[[6662 6316 5714 5652 4757 6832]
 [5524 4370 4912 3744 5009 4806]
 [5157 2996 5848 8338 4562 5337]
 [5215 4932 1545 1424 5977 5101]
 [2913 3684 7114 6149 6178 5342]
 [4311 5801 4275 4283 7259 5181]
 [4064 4692 4186 5716 4932 6816]
 [6134 4278 5731 3530 6338 4169]
 [5325 4267 7162 6292 5324 5207]
 [4613 5264 4523 5253 5418 4217]
 [5672 3325 3817 5949 5503 5774]] → 5337

[[-209 -193 -239  477  898  203  297  473]
 [ -42 -254 -131  459  648  206  297  489]
 [-302 -366 -246  653  868  315  153  696]
 [  49 -408 -174  467  633  134  408  496]
 [-122 -182   -1  571  496  365   52  634]
 [ 644  650  722  -23 -530  270   76   -7]
 [-262 -207 -195  549  831  285  180  574]
 [ 216  798  692  183 -323  513 -293  219]
 [-156 -161 -226  425  871  167  347  410]
 [-197   89  242  630  222  578 -303  727]
 [ 514  466  229 -165  229  -57  604 -254]] → 696

[[3 4 5 5 4 4 5 5 1 4 5]
 [5 4 5 6 5 6 3 7 5 4 6]
 [3 5 4 5 5 2 5 4 4 1 3]
 [3 4 4 2 3 6 3 4 1 4 5]
 [3 5 4 6 7 1 3 4 7 6 6]
 [5 5 5 5 4 6 3 4 3 3 5]
 [6 4 4 4 4 4 4 3 2 3 4]
 [4 5 5 5 3 3 4 2 4 5 6]
 [4 4 5 3 4 7 2 6 6 5 4]] → 3

[[-18   2 -18   7  -8 -17 -13 -13 -11 -14   7  16  16  19  -2  13]
 [-11 -12  -8 -13   3 -17  -2 -10  18   7   8 -15  20 -20   6  11]
 [-20   6  -3 -30   4   4   2 -10   8 -13   1  -5 -15   0  11  14]
 [ 11   1  -9   5 -14  -9  -6   0   4  -9  -3   9 -19  17  16 -18]
 [-26  -5  -2  23  -7  -6   4  -2 -11   9   2 -17  -8 -15   6   9]
 [ -2  15  -5  14   0   3 -12  -6  11 -12  -2 -17  -5 -15  -3  -1]
 [-19   5   4 -17  -2   6  12  13 -24  -8  -2 -17  12  -7  -1   8]
 [ 14   3  -4   5 -10 -10   5   8   0  -8  10 -16   4 -12   6 -13]
 [-10   4   1 -10 -10   2 -13   5 -12  -2 -14 -18 -13 -16   1  21]
 [-25  -8   5  18 -12   4 -11  -2  23  -6 -20   0  27  -2  -9  -1]] → 14

[[ -88  177   32  303  -23  -99  199]
 [ 188 -465 -544  296  346  538  -51]
 [-163 -291  358  -75 -312  155  353]
 [-304  500  249 -168  -43 -185  -56]
 [ 116 -263  214  101  326 -326  518]
 [ 189   60  114  315  219 -267   94]
 [ -41  718  303  309  106  587 -111]
 [ 478  -88  319  684  -42 -333  131]
 [ 448 -147  240  207  370  388  347]
 [ 220  613 -309 -118   19  219  453]
 [ 284  368 -141 -246   41   40  408]
 [ 273  373 -182 -117   22  329  365]] → 353

[[131 153 159 203 131  30 123 165  99  40 201 221  52  46]
 [ 46 222  68  38  56 142  82  23 177 104  95 217  95  43]
 [ 23  49  66 180 111 151 113 221 116 178 184  74  28  53]
 [ 83 171  84 141 153 152 189  27 164 159 145 110 162 114]
 [207  24  44 200 141 180  66 150  68 200 214 124 206 135]
 [170  81  52 131  89 145  73  94  69 204 172  73 163 212]
 [205 161 121  30 229  65  60 148 150 121 150 204 162 191]] → 53
---
[[ 59.3  11.9 -10.8  -8.2   7.6]
 [ 54.1  -7.9  -1.5  29.6   3.1]]: -7.9

[  1.9 -23.2  -3.7   0.0  18.9 -45.4  20.3]: -23.2

[-59.6  35.6 -16.7  37.7  56.6 -48.5  50.6]: 35.6

[ -4.1  33.3  45.7 -13.7   7.3  13.1]: 33.3

[42.1  5.6 54.9 18.6  8.3 -7.3]: 5.6

[[ -1.0  24.0   3.8  -2.3  -9.3  -7.6]
 [ 11.9 -51.8   8.9 -29.9 -21.5  18.7]
 [  6.1 -57.4  -2.7  -7.6   6.7  19.0]]: -57.4

[-44.1  58.8 -26.1 -31.8   2.2]: 58.8

[  4.2  -1.8 -12.4  46.6  40.1  19.6]: -1.8

[[-27.5  16.0 -12.1 -33.7  26.5]
 [ 35.3  15.2 -18.1 -20.1   1.6]
 [-40.1 -34.5  -1.7  48.4 -46.4]]: -34.5
---
[-52.3  21.7 -15.6  -9.3 -21.0   7.2] >> -52.3, 7.2

[[-43.5   8.8 -15.9 -36.1  -8.5  -5.3 -35.3]
 [ -0.4   9.5  -6.9 -22.1 -22.4  25.7 -20.1]] >> -43.5, -20.1

[[  1.9 -16.4  18.9  -7.4  15.2  17.2  -4.5]
 [ -0.1  20.5 -27.2   4.6  21.6  23.3 -21.2]
 [ -9.9 -11.9  57.3   6.9 -24.3  14.3  -7.9]] >> 1.9, -7.9

[[-43.4  -1.4  -3.6  -0.4]
 [  3.4   6.0 -27.0  -3.4]] >> -43.4, -3.4

[[ 16.8  55.7  50.4   1.6  58.0]
 [ 32.0  24.4  58.2   3.1 -29.0]] >> 16.8, -29.0

[[ 22.1 -48.7 -15.2  15.6]
 [-39.4  13.6 -22.8 -25.7]
 [  8.0  11.7 -22.9  14.5]] >> 22.1, 14.5

[  4.7  20.6 -47.2 -28.6 -27.1] >> 4.7, -27.1

[[-52.6 -21.3  39.5  57.1]
 [-39.5  -8.0  35.7  57.3]] >> -52.6, 57.3

[  6.5  51.1  12.6 -14.1] >> 6.5, -14.1
